Below is a small trained network, with its code and all its weights. Each question gives an input and a target symbol and asks what happens when units are switched off, that is, made to give their printed mean instead of their output.

import numpy as np


def w(rows, s, z=0):
    codes = np.array(rows[::2]) - 128.0
    scale = np.full(codes.shape[1], s)
    scale[-1] = z or s
    return codes * scale


def norm(h):
    return h / np.sqrt((h * h).mean(-1, keepdims=True) + 1e-5)


def f(y):
    return y / 2 * (1 + np.tanh(0.7978845608 * (y + 0.044715 * y**3)))


def softmax(a):
    e = np.exp(a - a.max(-1, keepdims=True))
    return e / e.sum(-1, keepdims=True)


def log_softmax(a):
    a = a - a.max(-1, keepdims=True)
    return a - np.log(np.exp(a).sum(-1, keepdims=True))


def net(x, mask):
    ids = ['ΣΦΨΩβγδεζηθλξπτ'.index(c) for c in x.split()]
    T = len(ids)
    res = E[ids] + P[:T]
    u = 0
    for l in range(2):
        r = norm(res)
        for j in range(3):
            rows = slice(3 * j, 3 * j + 3)
            q, k, v = (r @ M[l][rows].T for M in (Q, K, V))
            z = softmax(np.where(np.tri(T) > 0, q @ k.T / 3**0.5, -1e9)) @ v
            o = O[l][rows]
            res = res + np.where(mask[u + j], z, o[:, -1]) @ o[:, :-1]
        u += 3
        y = f(norm(res) @ A[l][:, :-1].T + A[l][:, -1])
        res = res + np.where(mask[u : u + 4], y, B[l][:, -1]) @ B[l][:, :-1]
        u += 4
    return log_softmax(norm(res)[-1] @ U[:, :-1].T + U[:, -1])


Q, K, V, O, A, B = {}, {}, {}, {}, {}, {}
E = w([
[130,158,109,157,101,195,58],'Σ',
[140,59,125,158,180,116,77],'Φ',
[210,156,89,81,108,189,116],'Ψ',
[69,115,158,40,104,136,92],'Ω',
[114,96,161,137,79,198,124],'β',
[60,153,108,86,122,219,111],'γ',
[171,138,172,54,146,88,198],'δ',
[230,252,206,63,59,206,16],'ε',
[91,65,127,122,194,68,168],'ζ',
[138,106,64,133,97,88,122],'η',
[103,135,105,120,175,101,119],'θ',
[107,134,159,218,116,85,140],'λ',
[204,149,81,184,212,185,148],'ξ',
[109,92,167,89,115,80,103],'π',
[109,190,153,159,37,134,186],'τ',
],0.0026)
P = w([
[136,141,220,113,138,214,110],'0',
[134,140,192,106,114,216,102],'1',
[138,140,177,104,108,220,95],'2',
[133,137,165,100,90,215,87],'3',
[147,144,163,115,82,218,90],'4',
[145,165,145,108,74,232,96],'5',
[152,170,147,101,62,203,103],'6',
[145,172,139,102,58,196,119],'7',
[113,170,152,94,62,220,127],'8',
[131,181,130,92,69,233,117],'9',
[114,168,141,83,84,232,105],'10',
[121,170,124,73,61,255,91],'11',
],0.00053)
Q[0] = w([
[103,139,200,138,47,123,108],'L0H0',
[110,155,205,136,18,138,102],'L0H0',
[138,100,64,121,220,127,147],'L0H0',
[125,109,165,125,161,41,188],'L0H1',
[160,186,103,169,100,194,94],'L0H1',
[121,108,149,123,160,46,188],'L0H1',
[165,100,96,96,254,114,136],'L0H2',
[163,104,118,113,251,93,133],'L0H2',
[106,149,146,141,22,161,128],'L0H2',
],0.0059)
K[0] = w([
[110,65,45,131,76,90,115],'L0H0',
[134,73,32,138,41,84,104],'L0H0',
[135,173,199,117,196,153,159],'L0H0',
[116,157,215,109,202,190,122],'L0H1',
[188,133,57,149,67,122,102],'L0H1',
[106,173,226,124,210,197,137],'L0H1',
[132,90,17,131,107,110,125],'L0H2',
[144,62,3,132,84,79,128],'L0H2',
[109,186,237,125,158,173,128],'L0H2',
],0.006)
V[0] = w([
[90,138,254,154,211,178,194],'L0H0',
[105,200,221,177,117,121,64],'L0H0',
[130,121,126,129,130,147,136],'L0H0',
[109,154,246,128,226,184,155],'L0H1',
[118,196,195,157,135,145,139],'L0H1',
[36,106,63,154,84,94,179],'L0H1',
[125,140,150,173,125,114,160],'L0H2',
[226,163,161,106,219,149,162],'L0H2',
[61,128,209,137,197,185,185],'L0H2',
],0.0017)
O[0] = w([
[140,182,242,130,75,131,123,146],'L0H0',
[159,179,170,112,111,104,206,234],'L0H0',
[123,117,133,133,120,124,130,148],'L0H0',
[135,182,125,177,87,253,115,143],'L0H1',
[166,165,112,169,137,205,133,194],'L0H1',
[157,93,153,47,131,77,115,89],'L0H1',
[157,153,133,143,110,159,138,68],'L0H2',
[108,184,188,203,124,126,144,80],'L0H2',
[169,142,184,180,218,135,159,254],'L0H2',
],0.002,0.00049)
A[0] = w([
[158,152,146,126,123,182,125,7],'L0N0',
[87,116,241,54,86,88,76,31],'L0N1',
[184,109,186,174,124,32,172,102],'L0N2',
[91,253,157,172,179,153,124,50],'L0N3',
],0.0035,0.0013)
B[0] = w([
[120,212,145,139,104,188,115,152],'L0N0',
[216,109,117,251,140,68,180,183],'L0N1',
[42,152,131,75,192,209,93,104],'L0N2',
[131,225,69,79,142,41,107,246],'L0N3',
],0.0026,0.0013)
Q[1] = w([
[71,206,185,230,179,150,159],'L1H0',
[93,221,224,172,59,173,156],'L1H0',
[61,174,229,222,162,159,164],'L1H0',
[125,186,88,219,108,156,102],'L1H1',
[64,134,71,172,230,108,141],'L1H1',
[127,61,158,42,121,106,135],'L1H1',
[103,36,121,111,90,75,111],'L1H2',
[139,183,209,190,253,172,92],'L1H2',
[28,54,25,92,110,67,58],'L1H2',
],0.0054)
K[1] = w([
[11,118,126,229,131,135,113],'L1H0',
[29,125,141,171,38,119,88],'L1H0',
[6,91,155,210,121,132,124],'L1H0',
[166,227,187,173,124,213,116],'L1H1',
[128,130,251,77,228,136,144],'L1H1',
[85,48,52,81,132,64,103],'L1H1',
[66,114,117,215,90,92,154],'L1H2',
[192,95,178,81,241,158,49],'L1H2',
[2,134,36,200,112,69,139],'L1H2',
],0.0049)
V[1] = w([
[96,115,48,167,147,154,251],'L1H0',
[28,107,124,177,80,82,27],'L1H0',
[43,123,236,48,67,109,187],'L1H0',
[158,204,172,172,134,180,217],'L1H1',
[71,133,237,72,192,115,143],'L1H1',
[190,144,210,44,44,117,106],'L1H1',
[51,161,117,238,133,119,115],'L1H2',
[119,115,155,160,130,157,166],'L1H2',
[127,95,114,112,220,115,7],'L1H2',
],0.0023)
O[1] = w([
[182,172,57,149,163,227,207,61],'L1H0',
[139,127,183,166,246,158,21,74],'L1H0',
[41,252,170,211,161,73,157,166],'L1H0',
[145,44,171,37,192,94,125,245],'L1H1',
[103,7,24,92,74,149,120,135],'L1H1',
[246,113,116,106,198,185,144,210],'L1H1',
[159,115,21,176,186,140,122,132],'L1H2',
[108,128,84,115,122,103,92,136],'L1H2',
[201,135,165,71,191,96,232,29],'L1H2',
],0.0022,0.0012)
A[1] = w([
[253,220,129,146,28,120,53,198],'L1N0',
[201,45,182,113,102,14,54,11],'L1N1',
[178,54,5,188,194,73,100,87],'L1N2',
[73,98,54,203,92,155,119,141],'L1N3',
],0.003,0.0012)
B[1] = w([
[68,58,43,191,148,71,180,252],'L1N0',
[45,142,131,37,95,109,34,131],'L1N1',
[200,252,98,136,174,181,216,131],'L1N2',
[173,138,119,155,193,121,73,150],'L1N3',
],0.0023,0.0024)
U = w([
[38,192,112,43,124,247,99,91],'Σ',
[66,190,240,203,218,101,69,147],'Φ',
[125,100,84,93,80,88,153,80],'Ψ',
[155,143,244,33,124,110,208,179],'Ω',
[196,57,181,79,211,157,43,174],'β',
[38,36,131,117,233,123,205,166],'γ',
[63,204,139,197,43,95,245,113],'δ',
[63,59,155,81,71,26,47,173],'ε',
[216,78,189,195,154,41,152,255],'ζ',
[115,222,77,41,190,23,131,51],'η',
[137,43,217,214,78,220,134,135],'θ',
[223,181,83,182,221,186,181,189],'λ',
[220,61,60,61,59,185,193,74],'ξ',
[232,219,184,132,50,119,45,161],'π',
[84,107,38,255,134,155,30,22],'τ',
],0.0067,0.0015)

Each question gives the input, a string of symbols that net reads in full, and the target symbol t.
The units are the heads (3 rows each of Q, K, V and O) and the neurons (one row each of A and B). Each row of codes is followed by its name. A weight is (code - 128) times the scale printed after its matrix; where a second scale follows, it is the last column's (O, A, B and U).
mask holds one flag per unit, layer by layer, with each layer's heads first. A switched-off unit (its flag False) gives its mean, the last column of its rows in O or B, instead of its output. The means were averaged over made-up inputs and are rounded, as every weight is.
A unit's drop is (log p(t) with every unit on - log p(t) with that unit switched off) / (log p(t) with every unit on - log p(t) with every unit switched off).
The circuit of an input: a set's keep is (log p(t) with only the set's units on - log p(t) with every unit switched off) / (log p(t) with every unit on - log p(t) with every unit switched off). Starting from the 12 units with the biggest drops (on a tie, the unit counted first), units are removed one at a time, each time the one whose removal leaves the highest keep (on an exact tie, the one counted first), for as long as the keep stays at least 0.8.
units of the circuit, in order: the units of the circuit, biggest drop first
unit that matters most: the unit with the biggest drop
top k neurons: the k neurons with the biggest drops, biggest first
top k neurons in layer l: the k neurons of layer l with the biggest drops, biggest first
which heads matter: for each layer, one digit per head in row order, 1 if its drop is at least 0.15 and else 0, layers parted by /
input β Ω β τ γ η λ Φ, target λ: units of the circuit, in order -> [L1N2]
input π θ ξ γ γ ε η ε π Φ, target ε: units of the circuit, in order -> [L0H2 L1N1]
input λ τ λ β τ γ γ τ η τ γ, target τ: top 4 neurons -> [L0N1 L1N3 L0N3 L0N2]
input τ ε Φ, target β: top 2 neurons in layer 1 -> [L1N0 L1N1]
input λ η ε γ, target ε: units of the circuit, in order -> [L0H1 L1H0]
input ζ τ γ τ θ η, target τ: units of the circuit, in order -> [L1H2 L1N3]
input θ λ ζ β γ λ θ Φ β γ Σ η, target λ: which heads matter -> 000 / 011
input ε Ω ε τ θ η β τ Ω, target τ: which heads matter -> 100 / 011
input δ λ Ω Φ, target β: top 3 neurons -> [L1N0 L1N2 L0N3]
input γ θ λ ζ ε ε λ, target Φ: units of the circuit, in order -> [L0N2 L1N0]
input ε τ Σ ζ π ζ Σ η τ τ ξ ε, target ε: units of the circuit, in order -> [L0H1 L1N0 L1N2]
input γ Ω γ λ ε η ξ γ, target ξ: which heads matter -> 010 / 100
input ε Ψ Σ π, target ζ: top 3 neurons -> [L0N1 L1N2 L0N3]
input γ π ζ γ Ω η Ω γ, target γ: units of the circuit, in order -> [L0H1 L0N3]
input ζ η Σ ξ, target ξ: units of the circuit, in order -> [L1H0 L0H2]
input ζ ζ θ ε η Σ, target ε: units of the circuit, in order -> [L0H1]
input ε β ε π π Φ γ η λ, target λ: which heads matter -> 100 / 000
input τ ε Φ π η ζ ξ, target ξ: units of the circuit, in order -> [L1H0 L0H2 L0H1]
input τ γ Φ ε θ γ η θ, target ε: which heads matter -> 001 / 101
input ξ γ η ζ γ τ Φ ζ, target τ: unit that matters most -> L1H1
input β γ Ψ η τ θ τ γ Σ τ Σ Ω, target τ: top 2 neurons in layer 0 -> [L0N1 L0N3]
input ζ β ξ ζ η, target ξ: top 2 neurons in layer 0 -> [L0N3 L0N2]
input γ θ γ δ η, target δ: top 2 neurons -> [L0N3 L0N2]
input τ π Σ θ ζ η π γ β ε ζ, target ε: which heads matter -> 011 / 110
input τ ξ β Σ γ λ δ Ω η δ Φ γ, target δ: top 2 neurons in layer 0 -> [L0N1 L0N2]
input ε τ ε Σ λ, target Φ: which heads matter -> 000 / 000
input τ ζ ξ β Ψ Σ λ γ β π, target ζ: units of the circuit, in order -> [L0N1]
input γ ε θ θ γ η δ, target δ: which heads matter -> 010 / 010
input ξ η Ψ λ Σ Σ ε τ γ, target τ: top 2 neurons in layer 0 -> [L0N3 L0N1]
input γ Σ β η γ β β π ξ ζ, target ξ: which heads matter -> 001 / 100
